Below is a small trained network, with its code and all its weights. Each question gives an input and a target symbol and asks what happens when units are switched off, that is, made to give their printed mean instead of their output.

import numpy as np


def w(rows, s, z=0):
    codes = np.array(rows[::2]) - 128.0
    scale = np.full(codes.shape[1], s)
    scale[-1] = z or s
    return codes * scale


def f(y):
    return y / 2 * (1 + np.tanh(0.7978845608 * (y + 0.044715 * y**3)))


def softmax(a):
    e = np.exp(a - a.max(-1, keepdims=True))
    return e / e.sum(-1, keepdims=True)


def log_softmax(a):
    a = a - a.max(-1, keepdims=True)
    return a - np.log(np.exp(a).sum(-1, keepdims=True))


def net(x, mask):
    ids = ['γδεζηθλπψω'.index(c) for c in x.split()]
    T = len(ids)
    res = E[ids] + P[:T]
    u = 0
    for l in range(2):
        q, k, v = (res @ M[l].T for M in (Q, K, V))
        z = softmax(np.where(np.tri(T) > 0, q @ k.T / 4**0.5, -1e9)) @ v
        res = res + np.where(mask[u], z, O[l][:, -1]) @ O[l][:, :-1]
        u += 1
        y = f(res @ A[l][:, :-1].T + A[l][:, -1])
        res = res + np.where(mask[u : u + 8], y, B[l][:, -1]) @ B[l][:, :-1]
        u += 8
    return log_softmax(res[-1] @ U[:, :-1].T + U[:, -1])


Q, K, V, O, A, B = {}, {}, {}, {}, {}, {}
E = w([
[182,63,89,104,126,70],'γ',
[154,106,120,160,90,108],'δ',
[92,163,127,175,102,140],'ε',
[126,123,149,131,142,101],'ζ',
[46,140,34,181,254,76],'η',
[141,117,53,163,56,113],'θ',
[125,122,213,181,127,129],'λ',
[113,150,157,203,71,153],'π',
[177,64,176,145,112,95],'ψ',
[159,69,201,115,173,80],'ω',
],0.0092)
P = w([
[137,162,131,70,132,142],'0',
[71,79,131,105,111,121],'1',
[93,152,138,98,111,72],'2',
[204,165,126,139,157,147],'3',
[101,32,129,151,129,156],'4',
[87,122,144,139,99,54],'5',
[194,176,131,174,148,82],'6',
[168,39,127,200,156,175],'7',
[63,56,138,167,100,60],'8',
[158,183,137,194,140,10],'9',
[216,97,112,219,167,157],'10',
[111,72,158,194,93,114],'11',
],0.012)
Q[0] = w([
[162,240,170,66,135,147],'L0H1',
[168,161,143,181,116,17],'L0H1',
[10,75,170,127,99,82],'L0H1',
[162,64,127,238,189,182],'L0H1',
],0.012)
K[0] = w([
[124,102,168,68,108,239],'L0H1',
[171,80,96,234,178,176],'L0H1',
[171,247,129,146,192,92],'L0H1',
[44,86,141,207,132,43],'L0H1',
],0.013)
V[0] = w([
[106,151,179,158,198,138],'L0H1',
[159,122,9,121,113,104],'L0H1',
[164,109,79,130,79,121],'L0H1',
[155,129,179,123,66,124],'L0H1',
],0.014)
O[0] = w([
[152,112,10,143,111,88,248],'L0H1',
[86,141,209,168,193,130,102],'L0H1',
[108,156,220,141,135,138,118],'L0H1',
[130,117,177,94,63,126,118],'L0H1',
],0.012,0.0012)
A[0] = w([
[187,110,175,207,53,152,234],'L0N1',
[168,128,96,254,194,88,244],'L0N2',
[141,97,159,151,62,89,168],'L0N3',
[209,217,171,107,78,60,253],'L0N4',
[59,59,155,142,31,57,204],'L0N5',
[215,52,213,5,139,40,236],'L0N6',
[78,110,206,177,100,105,218],'L0N7',
[88,203,141,95,27,178,191],'L0N8',
],0.006,0.0034)
B[0] = w([
[193,131,159,176,89,92,211],'L0N1',
[161,102,70,213,196,104,255],'L0N2',
[136,118,112,127,89,52,175],'L0N3',
[182,254,102,95,156,68,192],'L0N4',
[59,100,117,121,83,40,209],'L0N5',
[213,92,138,32,203,85,193],'L0N6',
[97,138,186,139,133,87,200],'L0N7',
[76,191,122,143,88,215,146],'L0N8',
],0.0064,0.0076)
Q[1] = w([
[246,146,152,191,111,123],'L1H1',
[69,7,160,129,67,106],'L1H1',
[149,112,124,100,138,250],'L1H1',
[148,2,160,156,106,194],'L1H1',
],0.0092)
K[1] = w([
[64,30,112,186,147,81],'L1H1',
[125,219,108,117,154,34],'L1H1',
[97,106,168,51,59,111],'L1H1',
[34,170,123,117,93,2],'L1H1',
],0.0093)
V[1] = w([
[92,156,80,161,146,237],'L1H1',
[238,25,164,56,183,64],'L1H1',
[209,42,157,176,143,143],'L1H1',
[108,143,148,207,2,146],'L1H1',
],0.007)
O[1] = w([
[160,67,140,171,132,81,13],'L1H1',
[100,131,117,108,141,249,255],'L1H1',
[156,43,158,94,110,186,189],'L1H1',
[145,143,191,98,57,46,54],'L1H1',
],0.012,0.0068)
A[1] = w([
[152,69,117,174,175,203,77],'L1N1',
[110,143,168,38,12,148,124],'L1N2',
[198,136,147,138,132,150,255],'L1N3',
[140,103,99,157,147,117,93],'L1N4',
[131,108,109,169,148,115,67],'L1N5',
[112,92,130,48,161,255,53],'L1N6',
[109,133,226,159,187,87,71],'L1N7',
[137,110,110,172,146,120,71],'L1N8',
],0.0079,0.0097)
B[1] = w([
[134,200,145,108,66,67,248],'L1N1',
[228,20,184,37,158,155,197],'L1N2',
[15,83,88,129,164,72,225],'L1N3',
[132,162,153,90,150,141,166],'L1N4',
[158,165,146,72,121,153,158],'L1N5',
[166,149,139,254,88,142,242],'L1N6',
[95,194,35,101,2,182,161],'L1N7',
[159,160,151,71,129,137,160],'L1N8',
],0.0093,0.013)
U = w([
[163,104,50,41,82,166,89],'γ',
[95,191,140,78,64,134,71],'δ',
[224,119,214,125,85,87,66],'ε',
[183,175,145,110,136,125,55],'ζ',
[181,154,78,140,58,144,1],'η',
[112,162,220,169,154,137,78],'θ',
[66,109,254,66,211,161,196],'λ',
[90,116,92,190,106,46,179],'π',
[220,93,187,135,145,176,100],'ψ',
[15,95,31,147,190,140,235],'ω',
],0.0078,0.0081)

Each question gives the input, a string of symbols that net reads in full, and the target symbol t.
The units are the heads (4 rows each of Q, K, V and O) and the neurons (one row each of A and B). Each row of codes is followed by its name. A weight is (code - 128) times the scale printed after its matrix; where a second scale follows, it is the last column's (O, A, B and U).
mask holds one flag per unit, layer by layer, with each layer's heads first. A switched-off unit (its flag False) gives its mean, the last column of its rows in O or B, instead of its output. The means were averaged over made-up inputs and are rounded, as every weight is.
A unit's drop is (log p(t) with every unit on - log p(t) with that unit switched off) / (log p(t) with every unit on - log p(t) with every unit switched off).
The circuit of an input: a set's keep is (log p(t) with only the set's units on - log p(t) with every unit switched off) / (log p(t) with every unit on - log p(t) with every unit switched off). Starting from the 12 units with the biggest drops (on a tie, the unit counted first), units are removed one at a time, each time the one whose removal leaves the highest keep (on an exact tie, the one counted first), for as long as the keep stays at least 0.8.
units of the circuit, in order: the units of the circuit, biggest drop first
k most important neurons: the k neurons with the biggest drops, biggest first
k most important neurons of layer l: the k neurons of layer l with the biggest drops, biggest first
input θ π ζ λ π λ ψ, target ε: 2 most important neurons	L1N2, L0N6
input θ λ λ ε ε δ δ ψ γ, target λ: units of the circuit, in order	L0H1, L1N6
input δ ω ψ λ η θ γ, target ω: units of the circuit, in order	L1N6, L1N2
input γ δ λ γ π ε λ γ λ δ δ, target γ: units of the circuit, in order	L0H1, L1N6
input ψ ε γ λ γ δ δ λ θ π, target γ: units of the circuit, in order	L0H1, L1H1, L1N6
input ε ζ θ λ ω ω λ ω π λ, target η: units of the circuit, in order	L1H1, L1N6, L0H1, L0N6
input ζ γ λ ω ε γ, target η: 2 most important neurons	L1N6, L0N6
input π δ ζ, target ε: 3 most important neurons	L0N2, L1N2, L0N8
input δ π λ ε θ γ, target π: most important neuron of layer 1	L1N2
input δ γ δ γ γ ζ θ ω λ, target δ: units of the circuit, in order	L1N7, L0H1
input θ θ λ, target δ: units of the circuit, in order	L1N7, L0H1, L1H1
input θ θ ε θ ε δ, target δ: units of the circuit, in order	L1N7, L0H1, L0N7
input ε π λ θ ψ ζ θ γ γ θ θ, target θ: 3 most important neurons	L1N6, L0N6, L0N5
input η π δ ε δ ψ ψ, target π: 4 most important neurons	L1N3, L0N6, L1N2, L0N1
input η δ ε γ, target ω: units of the circuit, in order	L1N3, L1N2
input λ δ γ π λ, target θ: 2 most important neurons	L1N6, L0N6
input ζ ω θ θ π, target δ: units of the circuit, in order	L1N7, L0H1, L1H1, L0N7
input θ η δ λ λ π, target ω: 3 most important neurons of layer 1	L1N1, L1N6, L1N2
input λ λ δ δ λ γ ζ π λ λ ε, target γ: 2 most important neurons of layer 1	L1N6, L1N2
input λ γ ω π ω γ γ, target η: 2 most important neurons of layer 1	L1N6, L1N1
